Here is a tiny trained network, its code and every weight. The questions are about switching its units off for an input and a class, where a switched-off unit gives its printed mean instead of its output.

import numpy as np


def w(rows, s, z=0):
    codes = np.array(rows[::2]) - 128.0
    scale = np.full(codes.shape[1], s)
    scale[-1] = z or s
    return codes * scale


def f(y):
    return y / 2 * (1 + np.tanh(0.7978845608 * (y + 0.044715 * y**3)))


def log_softmax(a):
    a = a - a.max(-1, keepdims=True)
    return a - np.log(np.exp(a).sum(-1, keepdims=True))


def net(x, mask):
    res = np.array(x, float).reshape(1, 6) / 4 @ E
    y = f(res @ A[0][:, :-1].T + A[0][:, -1])
    res = res + np.where(mask, y, B[0][:, -1]) @ B[0][:, :-1]
    return log_softmax(res[-1] @ U[:, :-1].T + U[:, -1])


A, B = {}, {}
E = w([
[206,122,72,161,100,143],'x0',
[159,121,150,72,113,8],'x1',
[163,43,224,108,107,162],'x2',
[127,137,130,132,118,129],'x3',
[124,134,132,140,117,125],'x4',
[126,139,131,138,115,125],'x5',
],0.014)
A[0] = w([
[163,106,92,130,99,197,93],'neuron 0',
[49,132,100,146,175,191,46],'neuron 1',
[225,121,23,172,118,103,77],'neuron 2',
[114,203,2,126,160,138,174],'neuron 3',
[140,200,46,173,194,133,1],'neuron 4',
[172,132,128,48,98,76,193],'neuron 5',
[51,118,115,209,193,211,182],'neuron 6',
[52,174,252,156,198,145,56],'neuron 7',
[218,134,168,129,168,57,84],'neuron 8',
[197,129,76,119,72,114,168],'neuron 9',
[178,70,105,185,150,198,133],'neuron 10',
[124,128,170,178,132,117,109],'neuron 11',
[68,183,94,72,187,32,131],'neuron 12',
[211,153,171,181,144,195,120],'neuron 13',
],0.0098,0.0099)
B[0] = w([
[120,198,62,151,182,138,165],'neuron 0',
[75,77,187,129,84,40,168],'neuron 1',
[90,85,187,91,43,114,183],'neuron 2',
[99,81,220,89,107,75,236],'neuron 3',
[219,109,174,118,166,217,171],'neuron 4',
[55,142,97,152,131,93,215],'neuron 5',
[146,101,213,2,116,168,253],'neuron 6',
[182,84,171,68,124,148,187],'neuron 7',
[164,108,218,34,131,137,171],'neuron 8',
[168,116,201,76,109,152,185],'neuron 9',
[119,187,79,190,196,114,201],'neuron 10',
[130,88,105,148,98,110,131],'neuron 11',
[103,162,46,216,204,102,224],'neuron 12',
[147,188,62,193,174,192,182],'neuron 13',
],0.0083,0.013)
U = w([
[33,81,186,115,103,95,14],'0',
[236,97,192,97,135,148,105],'1',
[94,205,11,248,188,114,252],'2',
],0.012,0.0015)

Each question gives the input, the list of numbers given to net, and the class t.
The units are the neurons (one row each of A and B). Each row of codes is followed by its name. A weight is (code - 128) times the scale printed after its matrix; where a second scale follows, it is the last column's (A, B and U).
mask holds one flag per neuron, in row order. A switched-off neuron (its flag False) gives its mean, the last column of its row in B, instead of its output. The means were averaged over made-up inputs and are rounded, as every weight is.
A unit's drop is (log p(t) with every unit on - log p(t) with that unit switched off) / (log p(t) with every unit on - log p(t) with every unit switched off).
The circuit of an input: a set's keep is (log p(t) with only the set's units on - log p(t) with every unit switched off) / (log p(t) with every unit on - log p(t) with every unit switched off). Starting from the 12 units with the biggest drops (on a tie, the unit counted first), units are removed one at a time, each time the one whose removal leaves the highest keep (on an exact tie, the one counted first), for as long as the keep stays at least 0.8.
circuit, biggest first: the units of the circuit, biggest drop first
unit that matters most: the unit with the biggest drop
k most important neurons: the k neurons with the biggest drops, biggest first
drop of u: that unit's drop, to one decimal
input [5,2,0,-8,0,-6], class 0: unit that matters most -> neuron 4
input [-4,-7,2,2,-8,2], class 1: 4 most important neurons -> (neuron 6; neuron 7; neuron 5; neuron 3)
input [7,1,-5,-7,-3,3], class 0: 4 most important neurons -> (neuron 2; neuron 3; neuron 6; neuron 7)
input [7,-3,1,8,-5,-6], class 2: 3 most important neurons -> (neuron 10; neuron 0; neuron 13)
input [7,5,0,-5,0,-1], class 0: 4 most important neurons -> (neuron 5; neuron 2; neuron 4; neuron 6)
input [2,-2,-5,5,-8,-8], class 1: 3 most important neurons -> (neuron 4; neuron 5; neuron 6)
input [6,4,-2,-7,5,6], class 0: 2 most important neurons -> (neuron 2; neuron 5)
input [-1,2,-5,-1,0,-3], class 2: 2 most important neurons -> (neuron 12; neuron 6)
input [2,-4,-6,8,4,0], class 1: 2 most important neurons -> (neuron 4; neuron 5)
input [3,-6,-8,-3,-6,-8], class 1: 3 most important neurons -> (neuron 4; neuron 6; neuron 5)
input [-8,-8,1,1,-6,1], class 1: 3 most important neurons -> (neuron 7; neuron 6; neuron 5)
input [-3,-3,1,-7,3,-8], class 1: 2 most important neurons -> (neuron 5; neuron 3)
input [0,4,7,-2,-8,-8], class 0: 4 most important neurons -> (neuron 5; neuron 4; neuron 6; neuron 7)
input [-4,7,-4,-5,5,-5], class 2: circuit, biggest first -> (neuron 12)
input [-7,-3,3,6,-5,-3], class 1: 2 most important neurons -> (neuron 7; neuron 5)
input [0,2,-4,-5,6,0], class 2: 2 most important neurons -> (neuron 6; neuron 12)
input [6,-6,-6,0,-3,2], class 1: drop of neuron 6 -> 0.0
input [-4,-2,1,-5,-5,-3], class 1: drop of neuron 5 -> 0.8
input [0,4,-1,1,-8,2], class 2: drop of neuron 3 -> 0.2
input [-8,4,-2,-3,6,0], class 2: drop of neuron 12 -> 0.2
input [6,4,-3,4,6,-8], class 0: unit that matters most -> neuron 2
